Here is a tiny trained network, its code and every weight. The questions are about switching its units off for an input and a target symbol, where a switched-off unit gives its printed mean instead of its output.

import numpy as np


def w(rows, s, z=0):
    codes = np.array(rows[::2]) - 128.0
    scale = np.full(codes.shape[1], s)
    scale[-1] = z or s
    return codes * scale


def norm(h):
    return h / np.sqrt((h * h).mean(-1, keepdims=True) + 1e-5)


def f(y):
    return np.maximum(y, 0)


def softmax(a):
    e = np.exp(a - a.max(-1, keepdims=True))
    return e / e.sum(-1, keepdims=True)


def log_softmax(a):
    a = a - a.max(-1, keepdims=True)
    return a - np.log(np.exp(a).sum(-1, keepdims=True))


def net(x, mask):
    ids = ['αβγδεζηθμξπστφψω'.index(c) for c in x.split()]
    T = len(ids)
    res = E[ids] + P[:T]
    u = 0
    for l in range(3):
        q, k, v = (norm(res) @ M[l].T for M in (Q, K, V))
        z = softmax(np.where(np.tri(T) > 0, q @ k.T / 3**0.5, -1e9)) @ v
        res = res + np.where(mask[u], z, O[l][:, -1]) @ O[l][:, :-1]
        u += 1
        y = f(norm(res) @ A[l][:, :-1].T + A[l][:, -1])
        res = res + np.where(mask[u : u + 12], y, B[l][:, -1]) @ B[l][:, :-1]
        u += 12
    return log_softmax(norm(res)[-1] @ U[:, :-1].T + U[:, -1])


Q, K, V, O, A, B = {}, {}, {}, {}, {}, {}
E = w([
[148,184,169,104,176,131],'α',
[145,171,176,59,117,126],'β',
[180,158,190,71,140,104],'γ',
[116,132,134,28,94,133],'δ',
[163,181,139,61,195,114],'ε',
[112,157,192,147,117,137],'ζ',
[107,39,163,114,116,59],'η',
[80,114,119,166,165,104],'θ',
[58,67,107,77,110,58],'μ',
[72,108,62,254,157,86],'ξ',
[124,172,186,210,69,98],'π',
[80,175,65,35,143,173],'σ',
[136,120,48,117,212,100],'τ',
[93,126,65,182,122,158],'φ',
[115,84,110,196,28,135],'ψ',
[219,142,64,117,91,77],'ω',
],0.015)
P = w([
[67,148,130,152,150,129],'0',
[108,1,154,74,112,143],'1',
[217,174,143,174,167,231],'2',
[93,223,108,150,71,72],'3',
[133,14,118,78,102,131],'4',
[240,193,106,188,167,224],'5',
[115,241,126,156,103,54],'6',
],0.0093)
Q[0] = w([
[22,229,112,111,12,17],'0.h1',
[152,135,184,227,221,1],'0.h1',
[118,157,90,157,202,221],'0.h1',
],0.0059)
K[0] = w([
[93,197,104,144,108,59],'0.h1',
[103,132,167,145,174,86],'0.h1',
[137,105,79,175,187,254],'0.h1',
],0.0085)
V[0] = w([
[79,197,34,116,93,76],'0.h1',
[28,222,3,65,185,103],'0.h1',
[78,87,33,36,156,199],'0.h1',
],0.002)
O[0] = w([
[155,110,191,65,134,159,203],'0.h1',
[133,123,126,103,137,185,254],'0.h1',
[138,147,71,205,56,3,174],'0.h1',
],0.0048,0.00075)
A[0] = w([
[25,177,84,54,76,69,73],'0.n1',
[161,188,165,85,91,71,200],'0.n2',
[209,177,145,177,100,254,79],'0.n3',
[132,47,127,206,164,96,230],'0.n4',
[167,54,191,86,75,84,37],'0.n5',
[161,68,80,175,108,132,210],'0.n6',
[228,133,227,144,167,105,64],'0.n7',
[118,18,84,140,169,75,59],'0.n8',
[123,124,82,35,114,134,5],'0.n9',
[78,101,65,158,143,74,104],'0.n10',
[49,139,144,64,134,162,143],'0.n11',
[78,80,103,27,78,52,166],'0.n12',
],0.0085,0.0023)
B[0] = w([
[164,188,161,110,233,166,232],'0.n1',
[33,81,125,156,124,116,220],'0.n2',
[151,246,133,146,71,195,216],'0.n3',
[254,129,131,83,197,124,214],'0.n4',
[166,131,61,110,199,151,194],'0.n5',
[108,134,127,180,223,190,200],'0.n6',
[224,100,137,163,130,159,199],'0.n7',
[171,145,151,145,88,195,198],'0.n8',
[183,56,193,201,108,112,179],'0.n9',
[121,135,161,68,24,55,190],'0.n10',
[213,7,104,141,109,114,195],'0.n11',
[97,210,131,231,108,143,255],'0.n12',
],0.0067,0.006)
Q[1] = w([
[120,2,92,163,67,160],'1.h1',
[113,40,125,42,122,86],'1.h1',
[46,189,141,92,110,78],'1.h1',
],0.009)
K[1] = w([
[6,133,194,61,121,50],'1.h1',
[65,75,153,108,167,87],'1.h1',
[150,31,131,142,101,150],'1.h1',
],0.011)
V[1] = w([
[126,154,37,181,103,226],'1.h1',
[143,147,45,184,124,239],'1.h1',
[27,102,204,108,154,253],'1.h1',
],0.0042)
O[1] = w([
[43,62,114,156,82,96,221],'1.h1',
[50,7,142,63,176,54,252],'1.h1',
[123,121,109,160,231,255,122],'1.h1',
],0.009,0.004)
A[1] = w([
[120,53,127,117,87,118,97],'1.n1',
[101,93,93,104,174,128,95],'1.n2',
[98,162,152,110,71,144,9],'1.n3',
[133,142,42,6,138,158,69],'1.n4',
[107,172,130,139,187,189,176],'1.n5',
[73,118,83,129,127,60,113],'1.n6',
[112,106,114,173,102,137,5],'1.n7',
[150,127,69,151,116,153,154],'1.n8',
[140,97,115,67,83,184,135],'1.n9',
[146,120,138,88,151,112,214],'1.n10',
[130,188,106,126,111,98,144],'1.n11',
[103,144,211,176,155,92,171],'1.n12',
],0.012,0.0021)
B[1] = w([
[132,129,103,81,106,178,183],'1.n1',
[100,111,142,145,107,87,186],'1.n2',
[70,100,103,96,100,166,147],'1.n3',
[139,199,144,172,106,9,152],'1.n4',
[116,86,128,87,139,109,241],'1.n5',
[145,114,136,82,90,170,227],'1.n6',
[171,130,155,170,168,115,162],'1.n7',
[93,124,119,94,120,73,202],'1.n8',
[172,165,132,133,104,88,164],'1.n9',
[107,142,129,157,71,118,173],'1.n10',
[111,115,138,107,123,154,162],'1.n11',
[158,125,123,157,107,106,253],'1.n12',
],0.011,0.0057)
Q[2] = w([
[252,92,128,74,140,249],'2.h1',
[181,33,21,92,46,72],'2.h1',
[14,125,112,138,2,155],'2.h1',
],0.0097)
K[2] = w([
[74,140,246,90,81,141],'2.h1',
[71,144,86,141,73,92],'2.h1',
[131,146,51,153,85,171],'2.h1',
],0.014)
V[2] = w([
[172,68,2,166,86,144],'2.h1',
[157,107,142,40,160,56],'2.h1',
[184,67,209,190,108,109],'2.h1',
],0.008)
O[2] = w([
[205,79,57,89,133,150,194],'2.h1',
[189,191,199,68,173,2,155],'2.h1',
[177,130,58,193,166,71,254],'2.h1',
],0.0097,0.0047)
A[2] = w([
[150,101,142,187,65,98,195],'2.n1',
[114,94,106,170,39,130,173],'2.n2',
[110,128,128,33,113,170,107],'2.n3',
[150,193,167,218,212,193,53],'2.n4',
[96,73,63,168,223,199,170],'2.n5',
[88,67,220,161,89,118,178],'2.n6',
[155,171,152,100,244,173,252],'2.n7',
[2,116,158,106,77,219,198],'2.n8',
[43,110,69,171,172,190,9],'2.n9',
[117,106,138,13,220,63,18],'2.n10',
[128,155,156,173,193,82,21],'2.n11',
[128,200,77,215,181,86,98],'2.n12',
],0.0098,0.0031)
B[2] = w([
[61,172,150,176,111,135,253],'2.n1',
[122,56,164,121,64,172,225],'2.n2',
[130,108,232,89,139,92,158],'2.n3',
[145,149,78,36,96,136,188],'2.n4',
[102,231,106,113,140,82,222],'2.n5',
[127,148,94,109,188,4,180],'2.n6',
[94,132,76,79,166,193,200],'2.n7',
[168,2,81,116,179,60,191],'2.n8',
[128,212,124,129,127,97,165],'2.n9',
[82,114,197,185,92,185,193],'2.n10',
[116,65,71,156,72,169,187],'2.n11',
[99,96,220,119,143,188,221],'2.n12',
],0.0096,0.0065)
U = w([
[90,66,168,128,190,216,72],'α',
[91,149,103,36,129,206,245],'β',
[222,112,106,115,210,164,222],'γ',
[118,116,73,199,229,126,83],'δ',
[128,170,222,82,169,158,166],'ε',
[87,195,67,91,180,103,254],'ζ',
[210,134,163,242,131,139,11],'η',
[195,204,162,99,88,171,221],'θ',
[102,151,175,157,66,210,108],'μ',
[230,133,77,126,92,91,113],'ξ',
[74,198,81,188,96,154,166],'π',
[58,117,161,154,186,59,67],'σ',
[153,225,133,85,83,43,119],'τ',
[112,37,117,40,166,98,114],'φ',
[98,74,3,131,83,155,89],'ψ',
[163,108,165,20,26,167,69],'ω',
],0.012,0.004)

Each question gives the input, a string of symbols that net reads in full, and the target symbol t.
The units are the heads (3 rows each of Q, K, V and O) and the neurons (one row each of A and B). Each row of codes is followed by its name. A weight is (code - 128) times the scale printed after its matrix; where a second scale follows, it is the last column's (O, A, B and U).
mask holds one flag per unit, layer by layer, with each layer's heads first. A switched-off unit (its flag False) gives its mean, the last column of its rows in O or B, instead of its output. The means were averaged over made-up inputs and are rounded, as every weight is.
A unit's drop is (log p(t) with every unit on - log p(t) with that unit switched off) / (log p(t) with every unit on - log p(t) with every unit switched off).
The circuit of an input: a set's keep is (log p(t) with only the set's units on - log p(t) with every unit switched off) / (log p(t) with every unit on - log p(t) with every unit switched off). Starting from the 12 units with the biggest drops (on a tie, the unit counted first), units are removed one at a time, each time the one whose removal leaves the highest keep (on an exact tie, the one counted first), for as long as the keep stays at least 0.8.
units of the circuit, in order: the units of the circuit, biggest drop first
most important unit: the unit with the biggest drop
k most important neurons: the k neurons with the biggest drops, biggest first
k most important neurons of layer l: the k neurons of layer l with the biggest drops, biggest first
input ψ ψ ψ μ ζ, target μ: 4 most important neurons of layer 0 => 0.n12, 0.n11, 0.n6, 0.n1
input ε β δ τ, target τ: units of the circuit, in order => 0.n10, 2.h1
input φ ε ψ γ α, target γ: 4 most important neurons => 0.n7, 0.n2, 0.n3, 0.n6
input ξ π σ, target τ: 2 most important neurons => 1.n4, 0.n12
input μ η η φ π ψ ξ, target ψ: units of the circuit, in order => 2.h1
input γ π θ ξ β ε η, target η: units of the circuit, in order => 0.n12, 1.n12, 1.n8
input ξ φ ε η τ β, target φ: 3 most important neurons of layer 0 => 0.n3, 0.n4, 0.n11
input μ ψ γ γ ψ ζ ξ, target ψ: units of the circuit, in order => 2.h1, 1.n6
input θ π σ ω π, target ω: units of the circuit, in order => 0.n11, 2.h1
input σ τ φ γ ξ, target γ: 3 most important neurons of layer 0 => 0.n4, 0.n2, 0.n8
input ξ φ γ σ τ, target σ: 3 most important neurons => 0.n4, 0.n1, 0.n6
input δ α γ π σ, target π: 2 most important neurons => 0.n9, 0.n11
input α β β σ γ φ, target ζ: 2 most important neurons => 0.n6, 0.n1
input ζ ψ ζ, target ψ: most important neuron of layer 2 => 2.n8
input ξ θ η ψ ζ π, target μ: 2 most important neurons of layer 2 => 2.n12, 2.n1
input θ τ η α σ τ ψ, target ψ: 3 most important neurons => 0.n12, 0.n6, 1.n7
input η η ζ ξ, target ξ: 4 most important neurons of layer 0 => 0.n12, 0.n10, 0.n4, 0.n3
input ψ γ ψ α ξ ψ, target π: 2 most important neurons => 0.n3, 1.n7
input ε β ω η, target ω: 3 most important neurons => 1.n6, 1.n8, 0.n9
input π η τ ζ γ, target ζ: most important unit => 1.h1
input ζ ξ σ, target τ: 2 most important neurons of layer 1 => 1.n4, 1.n9
input ζ ζ τ π θ, target π: 4 most important neurons of layer 0 => 0.n8, 0.n4, 0.n10, 0.n6
input η α η π ψ ω ξ, target ω: 2 most important neurons => 1.n6, 0.n10
input β ξ μ, target η: 3 most important neurons => 0.n12, 0.n10, 0.n11
input η ξ α ε π, target ε: 3 most important neurons of layer 0 => 0.n12, 0.n5, 0.n1
input α ψ τ ω ζ, target ω: 2 most important neurons => 1.n1, 0.n11
input δ σ φ σ ξ, target σ: 2 most important neurons => 0.n1, 0.n4
